Below are the code and all the weights of a small trained network. Each question names an input and a target symbol and asks about switching units off, where a switched-off unit gives its printed mean instead of its output.

import numpy as np


def w(rows, s, z=0):
    codes = np.array(rows[::2]) - 128.0
    scale = np.full(codes.shape[1], s)
    scale[-1] = z or s
    return codes * scale


def softmax(a):
    e = np.exp(a - a.max(-1, keepdims=True))
    return e / e.sum(-1, keepdims=True)


def log_softmax(a):
    a = a - a.max(-1, keepdims=True)
    return a - np.log(np.exp(a).sum(-1, keepdims=True))


def net(x, mask):
    ids = ['ΘΦΨβδελμστ'.index(c) for c in x.split()]
    T = len(ids)
    res = E[ids] + P[:T]
    u = 0
    for l in range(2):
        r = res
        for j in range(3):
            rows = slice(2 * j, 2 * j + 2)
            q, k, v = (r @ M[l][rows].T for M in (Q, K, V))
            z = softmax(np.where(np.tri(T) > 0, q @ k.T / 2**0.5, -1e9)) @ v
            o = O[l][rows]
            res = res + np.where(mask[u + j], z, o[:, -1]) @ o[:, :-1]
        u += 3
    return log_softmax(res[-1] @ U[:, :-1].T + U[:, -1])


Q, K, V, O = {}, {}, {}, {}
E = w([
[178,118,251],'Θ',
[150,148,74],'Φ',
[124,138,127],'Ψ',
[38,76,88],'β',
[84,211,170],'δ',
[69,133,82],'ε',
[178,197,67],'λ',
[228,125,64],'μ',
[186,38,85],'σ',
[88,247,55],'τ',
],0.023)
P = w([
[14,13,157],'0',
[9,68,45],'1',
[46,36,42],'2',
[70,28,39],'3',
[92,34,56],'4',
[79,28,30],'5',
[95,10,59],'6',
[115,15,47],'7',
[142,10,50],'8',
[101,19,73],'9',
[136,31,55],'10',
[156,20,42],'11',
[142,11,34],'12',
[144,7,45],'13',
],0.0016)
Q[0] = w([
[40,161,244],'L0H0',
[129,210,48],'L0H0',
[148,56,139],'L0H1',
[54,250,175],'L0H1',
[244,96,200],'L0H2',
[44,94,64],'L0H2',
],0.016)
K[0] = w([
[26,176,81],'L0H0',
[204,185,92],'L0H0',
[134,158,8],'L0H1',
[22,67,214],'L0H1',
[185,170,4],'L0H2',
[78,60,197],'L0H2',
],0.017)
V[0] = w([
[2,152,172],'L0H0',
[112,189,174],'L0H0',
[208,159,20],'L0H1',
[142,198,145],'L0H1',
[91,94,187],'L0H2',
[173,135,131],'L0H2',
],0.0058)
O[0] = w([
[176,147,145,250],'L0H0',
[139,80,123,129],'L0H0',
[112,125,228,231],'L0H1',
[118,85,156,185],'L0H1',
[92,150,254,170],'L0H2',
[105,128,92,206],'L0H2',
],0.0058,0.002)
Q[1] = w([
[151,127,179],'L1H0',
[129,74,168],'L1H0',
[186,75,7],'L1H1',
[199,123,162],'L1H1',
[45,180,5],'L1H2',
[85,66,130],'L1H2',
],0.016)
K[1] = w([
[108,64,202],'L1H0',
[121,145,165],'L1H0',
[170,104,1],'L1H1',
[166,57,175],'L1H1',
[14,169,93],'L1H2',
[110,92,102],'L1H2',
],0.015)
V[1] = w([
[4,220,252],'L1H0',
[3,41,170],'L1H0',
[11,150,196],'L1H1',
[224,169,214],'L1H1',
[157,1,66],'L1H2',
[99,135,83],'L1H2',
],0.01)
O[1] = w([
[170,140,248,198],'L1H0',
[149,15,172,70],'L1H0',
[159,159,213,128],'L1H1',
[164,108,95,255],'L1H1',
[29,117,89,44],'L1H2',
[129,157,151,116],'L1H2',
],0.012,0.0062)
U = w([
[164,87,59,203],'Θ',
[79,150,118,159],'Φ',
[97,2,97,3],'Ψ',
[138,140,108,55],'β',
[204,91,119,171],'δ',
[132,131,121,150],'ε',
[146,153,116,51],'λ',
[122,206,123,34],'μ',
[39,97,179,212],'σ',
[125,167,74,14],'τ',
],0.0097,0.0048)

Each question gives the input, a string of symbols that net reads in full, and the target symbol t.
The units are the heads (2 rows each of Q, K, V and O). Each row of codes is followed by its name. A weight is (code - 128) times the scale printed after its matrix; where a second scale follows, it is the last column's (O and U).
mask holds one flag per head, layer by layer. A switched-off head (its flag False) gives its mean, the last column of its rows in O, instead of its output. The means were averaged over made-up inputs and are rounded, as every weight is.
A unit's drop is (log p(t) with every unit on - log p(t) with that unit switched off) / (log p(t) with every unit on - log p(t) with every unit switched off).
The circuit of an input: a set's keep is (log p(t) with only the set's units on - log p(t) with every unit switched off) / (log p(t) with every unit on - log p(t) with every unit switched off). Starting from all 6 units, units are removed one at a time, each time the one whose removal leaves the highest keep (on an exact tie, the one counted first), for as long as the keep stays at least 0.8.
circuit, biggest first: the units of the circuit, biggest drop first
unit that matters most: the unit with the biggest drop
heads that matter: for each layer, one digit per head in row order, 1 if its drop is at least 0.15 and else 0, layers parted by /
drop when u is switched off: that unit's drop, to one decimal
input Θ δ Ψ λ δ β ε Θ Ψ ε, target τ: circuit, biggest first : (L0H1, L1H0)
input β Θ Θ δ Θ δ σ σ δ, target Θ: heads that matter : 110 / 110
input σ Θ ε, target σ: unit that matters most : L1H1
input Θ Θ Θ β δ Θ ε μ Ψ Φ Φ σ, target Ψ: circuit, biggest first : (L1H2, L1H1)
input Φ Θ δ Θ σ λ τ σ β Θ Θ ε, target μ: heads that matter : 000 / 111
input Θ ε δ β Φ Ψ τ Θ Θ δ τ β σ ε, target μ: circuit, biggest first : (L1H0, L1H2, L1H1)
input τ Θ β Θ Φ Θ λ β δ ε σ Θ Θ δ, target δ: circuit, biggest first : (L1H1, L1H2)
input δ β Θ Ψ, target σ: circuit, biggest first : (L0H1, L1H1)
input λ Θ Φ Ψ Φ β τ λ λ β τ ε β β, target σ: heads that matter : 011 / 010
input Θ Θ τ Ψ μ Ψ, target μ: heads that matter : 110 / 111
input β β δ σ β σ ε, target σ: circuit, biggest first : (L1H1, L1H2)
input Θ λ Θ ε Θ β Ψ, target σ: circuit, biggest first : (L0H1, L1H1, L1H2, L0H0)
input β τ β β Θ Θ δ Θ δ, target δ: heads that matter : 010 / 100
input τ ε β Φ β Θ Θ Θ Θ σ Θ Ψ β, target σ: circuit, biggest first : (L1H1, L1H2)
input ε Θ μ ε, target Φ: unit that matters most : L0H2
input β β β σ, target Ψ: heads that matter : 000 / 100
input ε ε μ λ μ β β δ β Θ δ ε Θ μ, target Θ: heads that matter : 001 / 010
input β τ Θ σ Θ Θ λ μ, target Θ: drop when L0H2 is switched off : 0.9
input Θ β Φ, target σ: drop when L0H2 is switched off : 0.5
input μ β Θ β β Φ, target σ: drop when L0H1 is switched off : 1.8
input Θ λ β σ Θ β ε Θ β λ, target τ: drop when L1H0 is switched off : 0.6
input β μ Θ Θ Θ Ψ, target Φ: unit that matters most : L0H1
